Each row comes from the steps of one walk. Every step used is in the known rows, and no mark comes twice. Write the walk behind each row, first mark first.
Each row is shifted at random along 3 fixed directions that mean nothing.
Known rows
buver, mugop, vaset, tunine: [-110  -81  -71  -43  142   75   19  -51 -158  -63   89  117   -8   93
   54    4  -25  -77   93 -109  181 -102  101  -12  -76  -59  -58   91
  -68   68   98   52  -64  -63  -33   82  215 -217   41 -123  -41   18
  175]
vaset, tunine, surag, gitim, kisi: [  91 -118 -138   -3  165   16 -113  -41  -12 -211  194   57   21   43
   58   -8 -143   10    2  204  121  -67   15  295 -224   21   12    1
  -67 -181   55   58 -414  -34  117  117  200 -103   30  -28  -93   -3
    4]
kisi, gitim, surag, vaset: [-246  342  316   21 -187    2   97   25  253  266 -243  -46    4   45
  -53   27  119   10 -179  111 -414   46 -123   -1  120  411  138 -227
  345  288   66  402  335 -275  135  109 -222   55   35   44   81 -159
   38]
vaset, tunine, gitim, surag: [ -79  -57    7   13  -17   41  -21   64  160  -35   44   61   -6   66
  -45  -67  -55 -114 -172  134    0  -42 -117   88  -46   74   21 -144
   97   -3   82  151 -199  -32   99   77  -30   -8   43  -72    7  -17
  -59]
vaset, tunine, muzim, surag, gitim, kisi, mugop: [ -46    7   77  -60   64  -57  175  -59  291  -40   21 -280   21   -8
 -114   25 -283 -130 -123  233 -153  251   81  -94  -61   56   77 -332
  144  -22   69 -156 -136 -232  -42  -75  -52  206  187   -8 -108  -76
  -97]
mugop, surag, buver, tunine: [   2  150  -45   35   13   92  -13 -135 -152  143  -56   64   54    3
   17  129  -85   65  -56  -28  146 -268  144  115  -43   63   77  177
  106   49  130   31  -93 -101  -92  136  274  137  -16    6   -2   55
  117]
buver, kisi, gitim, surag, vaset, tunine, muzim, mugop: [-263  130  190  221  -82  -45  227   14  251  139  -35  -52  153   -3
 -195  -19   11   32 -141   -3 -107   62 -200  -59  195  206   93 -107
  194  111   -6  213  260 -133  110  -60   87  147  104   96  161   33
 -113]
muzim, mugop, tunine, surag, buver: [ -75    6   29   60   77   24  -51  -98 -174  133   61  -21   79  -45
   70   12 -116  -98  -23  163   44 -126  109   83  -89   79   -1   39
  147   99  123   14  -43 -119 -101   31   47  150   45   -6  -16   16
   36]
gitim, vaset, tunine, surag, buver, mugop, muzim: [  33 -280 -321   74  334   49  -97   10  -11 -207  245   33  -46  209
  -46 -122 -183   62  122  136  597 -218   83   99 -328 -199   73  311
 -274 -228 -101  -69 -255  -25  167  115  465 -298  -20   12  -26  196
  -66]
gitim, kisi, mugop, buver: [ -65  206   52 -229  -53  203  123   31    1  -30 -266 -317   -6  -46
   29   29   38  132  192  135 -682  140   93   14  -80  198  170 -234
  362  261   91 -112  -11 -420 -287   27 -194  206  165  140 -196 -161
   30]
tunine, surag, gitim, kisi, mugop: [ 109   54  -11  -43   72  127 -102  -58   30  -49   12 -222   -3  -48
    3   47 -181  -37  -10  271 -218  135   80  170 -153  263  107 -145
  137    2  -47 -105 -103 -157   88   13  -47   93  152   79 -170 -115
  -13]
kisi, mugop, tunine, vaset: [ -30  134   67 -105   71  106  -17  -39   79   44 -120  -92  -59   72
  -55  -59  -39 -153   49   87 -177   34  125 -106   15  172   53 -145
  280  283   67  -62  218 -226  -20   11 -154   12   64 -118  -47  -92
   10]
kisi, vaset, tunine, surag, buver: [   3  -28   37  -48   -2   37  143 -106  468  150    9 -292 -186  160
 -271  -15 -173  -49  -64  207 -264  295  106 -292  -65   25   54 -342
  292  -30  -50 -170  115 -248  -77 -121   47  150  127  -30   37 -127
  -58]
surag, vaset, tunine, gitim: [   4  -21 -114  -36   47  -75   56  -82   82  -25  -20  101 -143    0
   32   75  -42  -73  -87  177 -167  -72  162  121  -94   22   18 -203
  146   59  103  195  -63 -138   50   66  -16 -106  -11 -106  -85  -69
   49]
kisi, gitim, surag, vaset, tunine, muzim, mugop, buver: [  99  -58  -15  -86  252  -52   36  -46   31  -94   24 -168  -54   22
  -57 -118 -212    8   67   76   13   37  115 -149 -340   29   90  -55
 -122   30  -86 -131  -57 -289  138  100  135 -107  -20  136  -47  126
  -17]
surag, gitim, kisi, vaset, tunine, muzim, mugop: [ 117 -102 -160 -106  278  -87  -54  -89 -203 -242   89 -170   -9 -203
   71   35 -102   53  140  167 -205  -29   94  188 -301   71   -6  -17
  -84 -124   13  -25 -342 -231   31  102   30 -134    2   20 -209   36
   51]
kisi, mugop, buver, tunine, gitim, vaset: [  -8   64  -64 -123   70  187  -61  -28  -11   68  -45   -4  -14   69
    7  -70   40  -82  113  -23  -90  -40  137  -42  -60  106   64   -8
  130  213   68  -88  130 -225  -59  166  -61  -64   31  -75  -15   59
   22]
mugop, muzim, gitim, surag, vaset, tunine, buver, kisi: [  17  111  126 -101  178   10  305  -71  164  120 -120 -324 -138 -128
  -48   97 -233   53  -47   51 -284  -22   84  -99 -234  104  100 -312
  162  120   73   29 -182 -305 -194   21   10  335  147  182 -107  -70
    5]
gitim, surag, vaset, tunine, buver, kisi: [-133  158   28   30  -86    5  201   13  181  160 -127 -109  -64  100
 -137  118  -26  120 -152  169 -278    7   54   54 -107  120  178 -215
  249  155  107  174  -50 -278    2   50    7  102  171   93 -125 -125
   12]
mugop, buver, surag, tunine, gitim, vaset: [  25    2 -204  -30   73  155  139    5  111  214 -102  -43  -28   56
 -163    2 -229  -66  -91  -37  112  -21  114  -59 -106    1  117   21
  137   -8  -19 -137   39  -63 -102  -84  166  199   50   55  -47   15
  -33]
surag, vaset, tunine, buver, mugop: [  18  -60 -179  -24   78 -132  105  -79  107   14    6   32  -83   79
  -53  102  -88  -25  -61  102  -25   33  214    3 -131  -83   28 -174
   93   24   20   33  -34 -159    7  -12   80  -98   40 -110  -79    0
   77]
kisi, mugop, surag, gitim, vaset, tunine: [-129   25   76  115   90  150 -136   11  -50   52   -6   36  105   70
  -33  -30    7  -76  -35  112  156 -119    2   70  -24  131   91  117
  -15  167  108   25   98  -18  102  120  122  -68  -40 -112   21  133
   26]
vaset, tunine, surag, buver: [  36  -18  -67  -30   -6   10    7 -103  202  -14  108  -37    6  105
  -19   30 -147  -18  -94  184    6   68   81   81  -81   25   47 -178
  126  -89   58  -28 -211 -123  -12   24  147   74   89  -42    3  -32
  -14]
mugop, buver, kisi, gitim: [   7   35 -140   42  122   32  143   -8   -5  125  -16   78  135  -71
  -54  -27  -29  164   51 -250   52 -135  -85   26  -16   32   44  135
   -9   -7  -23  -31   24  -13 -118   -6  211  129  -65  120  119  195
  -32]
mugop, buver, kisi, gitim, surag, tunine, muzim: [ -71   34 -130  231  104  -56  161   17  140  135   27   70  196   15
 -214  -56 -190  120 -106 -183  325  -52 -114    6   29   23  148  221
  -27 -119  -88  -35  116   81   15 -117  291  150  -64  136  118  303
 -124]
surag, buver, kisi, gitim, vaset, tunine: [ -76  103 -134  -81   21  -38   66 -137  -14   41  -14   18  151  -69
   60   63  182  204  100  -73 -204 -156   20  152   36  172   48    0
  112   16   50  174  -72 -283  -33  164  153  -38  -49   48  115   93
   52]
mugop, surag, tunine, gitim: [  66  109   -6  -76   55  131  -94 -119 -132   27  -85   32  -49  -43
    0   40 -188 -121  -83  145   16 -152  124  170 -104  100   73   23
  111  123  135   23 -164  -70    9  104   80  101  -59    8 -107  -86
   64]
vaset, tunine, buver, kisi: [  10  -65 -154  -36   57  -60   93   -6  161    1  105   27   89   54
  -80   -8  -23   64  -46  -31   35    4  -84   58  -37  -70  -31 -115
   59  -54   14    8 -235  -53  -29  -16   90   29   41  -62   62   64
  -40]
muzim, vaset, tunine, buver: [ -38 -296    0  196  178 -120  223  104  385  241   63 -219  -87  149
 -359  -62 -283    2 -186  111  210  260   21 -350 -125 -199   47  -96
   78 -104 -275 -242  159   21   50 -378   35  182  -46   70  109  193
  -65]
kisi, gitim, vaset, tunine, muzim, mugop: [ -25  -72  -16  -97  210  -29  -66   -8   56 -139   93  -34  -20   40
   20 -196  -29  -37  123  101   83  -61  -85  -34 -159   43   -8   35
 -100   31  -77   77  -11 -224  208  155   51 -275  -76    8   87   64
  -63]
muzim, surag, buver, kisi, gitim, vaset: [-179 -116  -44  172  143    6   43  -60  -33  282   95   -8  221   -4
  -48   36   28  139    4  -18  159 -161   80   48  -23  115   80  216
  -48  -82   28   33   -8  -51   28   85  262  151  -75  143  134  179
  -35]
gitim, kisi, mugop, tunine, muzim, vaset: [-332  128  168  265  -44   43  129  150  210   91 -152 -141  145   90
 -199  -49  -71   39  -88  172 -103   92 -120   14  157  186  210   43
  354   94  -31   95  302  -61  -18 -203 -104  203   69   51  -24   37
  -87]
gitim, vaset, tunine, muzim, surag, buver, kisi, mugop: [ -62   95 -127 -253   95   71   70 -168   -3  -45   36 -115  -44  -21
  108   22   70   85  152  200 -319 -149  131  160 -162   59   66 -155
   99  181  213   94 -286 -492  -76  297   -3 -138  132    0 -110 -178
    0]
vaset, tunine, surag, gitim: [ -49  113  104  -23  -98   20   83  -30  353   91  -14  -93  -53   61
  -78   87 -176 -139 -243  267 -180  181  -45   83   33  192   46 -358
  304    2   79  107  -62 -121   24  -51  -71  198  173  -64  -22 -198
  -31]
surag, buver, kisi, vaset, tunine, muzim, gitim: [-155   73  -86  125  -50 -133   98 -230   43  151   96   71  217 -143
    0  105  159  164  -39  -97 -187 -128  -12  128  158  129   33  -30
  137  -36  123  205  -48 -171 -107   87  148   54  -24  -46  157  128
   27]
mugop, muzim, vaset, tunine, surag: [  43  124  144  -24  173   -5  179 -154   82  170    6 -144  -91  -73
   73   58 -146   94  -88  102  -99 -126  128   45 -194   23   20 -145
   95  144  143  147 -148 -189 -136   77   16  147   28    8   -9  -41
  105]

Which walk is each row?
[ -98 -150 -138  203  173   24  -18    6   18 -143  131  -50   99  115
  -98  -75  -65  193  110   86  161  -80    9  105 -157  -39  110  231
  -11 -207  -44   28 -144  -41   -5   14  358  -80   -4   21  -16  166
  -17]  gitim, kisi, vaset, tunine, surag, buver, mugop, muzim
[-145  -63  -28  223   66  -70  140   68  313   27  -61  -15  -64  117
 -176   11 -187  -82 -192  202   94   47   71  -31    0   32  135  -97
  198  -25  -39  119  217   24   96 -165   90   51   -3  -67  -19  131
  -79]  surag, vaset, tunine, gitim, kisi, mugop, muzim
[  86   10   22 -260  264  179  222  -84   40  -66  -67 -401  -82  -73
  -70   28 -102   30  244   41 -336   85  206 -145 -209   85   46 -254
   47  151   42 -260 -120 -400 -131   81  105  175  185  173 -119  -87
  -22]  buver, kisi, mugop, muzim, surag, gitim, vaset, tunine
[ -78 -125   11   94  224   66   68   58   -2  191   -8 -188   72   -3
 -122   74 -219  -23  -20  104   76   52  169  -14 -164  145  108   91
   36 -116  -10 -158  -24  -64   -7  -31  108  289   37  160  -99   87
  -24]  muzim, surag, gitim, kisi, mugop, buver, tunine
[  -2    9  130  -69  185  -14   67   15  200  -24  -51 -308  -92  107
 -209 -148 -315  -95    0  137   42  235   59 -272 -200  131  132  -69
   30   20 -181 -152  170 -233  208  -85   38    8  -14  187  -43   79
  -67]  kisi, gitim, surag, tunine, muzim, mugop, vaset
[-215  -88  118  248  143   18  144  144  257  310 -101 -263   55   43
 -291   55 -312 -117 -215  215   88  164   36 -131   12  240  159   -3
  250  -73  -95 -108  251   26   67 -273    0  429   71  127  -41   44
 -133]  muzim, surag, gitim, kisi, mugop, tunine, vaset
[ -96  160  200   20   76  -30  272  -27  253  233 -140 -245  -95  -80
  -62   99 -216    9 -192   90 -197  -18    8  -80 -123  153  122 -281
  230  127   91  155  -44 -201 -155  -20  -62  349  115  102  -48  -40
   -4]  mugop, muzim, gitim, surag, vaset, tunine, buver
[ -92   74  -82  -55   -6   47  161 -107  148  138  -81 -169   94  -38
  -83   78    9   61   -1  -37 -272   60  109  -77   98  183   89 -170
  275   84   12  -72  115 -230 -127  -72   64  179   45   27   54  131
    6]  surag, buver, kisi, mugop, vaset, tunine, gitim
[  57 -186  -41  -33  268  -51   97  -51   10  100  120  -98  -36   10
  -80  -61  -28  164   52   39  -82  -30   68  -50 -306  -91   -9  -60
  -49   59  -65  -31 -217 -244   51   47   48  -69  -77   96   44   82
   88]  muzim, vaset, tunine, buver, kisi, gitim, surag
[-343  279  141  246 -201  -59   85  -64   30  337  -89   48  225   25
  -54  136   73   78 -296   43  -48 -135  -23  144  130  263  191   26
  245  168  175  338   98 -189   -9  106  -25  105  109  -26   26   10
  103]  gitim, surag, buver, mugop, tunine, muzim, vaset
[-193  126   93  184  -42   42   48  -31  135  217  -30   45   97   83
 -107   -1  -31  -81 -109  -19   31   28   72  -75   89  144  156   -3
  175  173   93   35  310 -119  -26   42   -5   75   57  -67   42  142
  -12]  kisi, mugop, buver, tunine, muzim, gitim, surag, vaset
[-164   91   43  103  -76  -86  185  -55  197   77   32  -61  145  -69
  -51   50 -176 -100 -253  132  -54   74  -80   49   77   56   46 -208
  208   18  155   99  -77 -124  -99  -79    9  199  177 -109   -6  -14
  -63]  vaset, tunine, muzim, mugop, buver, surag, gitim, kisi
[-254   47  141  142  -94   79  246   53  271  357  -87 -200   53    3
 -188  -16 -143  -68 -159  125 -151  162 -118 -212  108  122   90 -179
  368  187   -3  -43  329 -169 -180 -214    8  413  159  107  146   30
 -136]  muzim, mugop, buver, kisi, gitim, vaset, tunine, surag
[-108 -300  -13  122  282  120 -107   54 -145 -180  174   -4   23  -11
   27 -131  -78   35  212   97   42  -95  -42   99 -226   26   66  157
  -96  -94  -25  -11 -232  -22   38   43  188  -52  -75  151  -59  135
  -22]  muzim, gitim, kisi, mugop, vaset, tunine, surag
[-198  273  303  117   -9  -74  381  -32  429  448 -166 -202   17  -47
 -138   76  -96   78 -297   18 -209   33 -111 -118  122  192   68 -274
  389  226   51  283  257 -155 -136 -143 -142  384   51    4  179   -2
   16]  mugop, muzim, vaset, tunine, buver, kisi, gitim
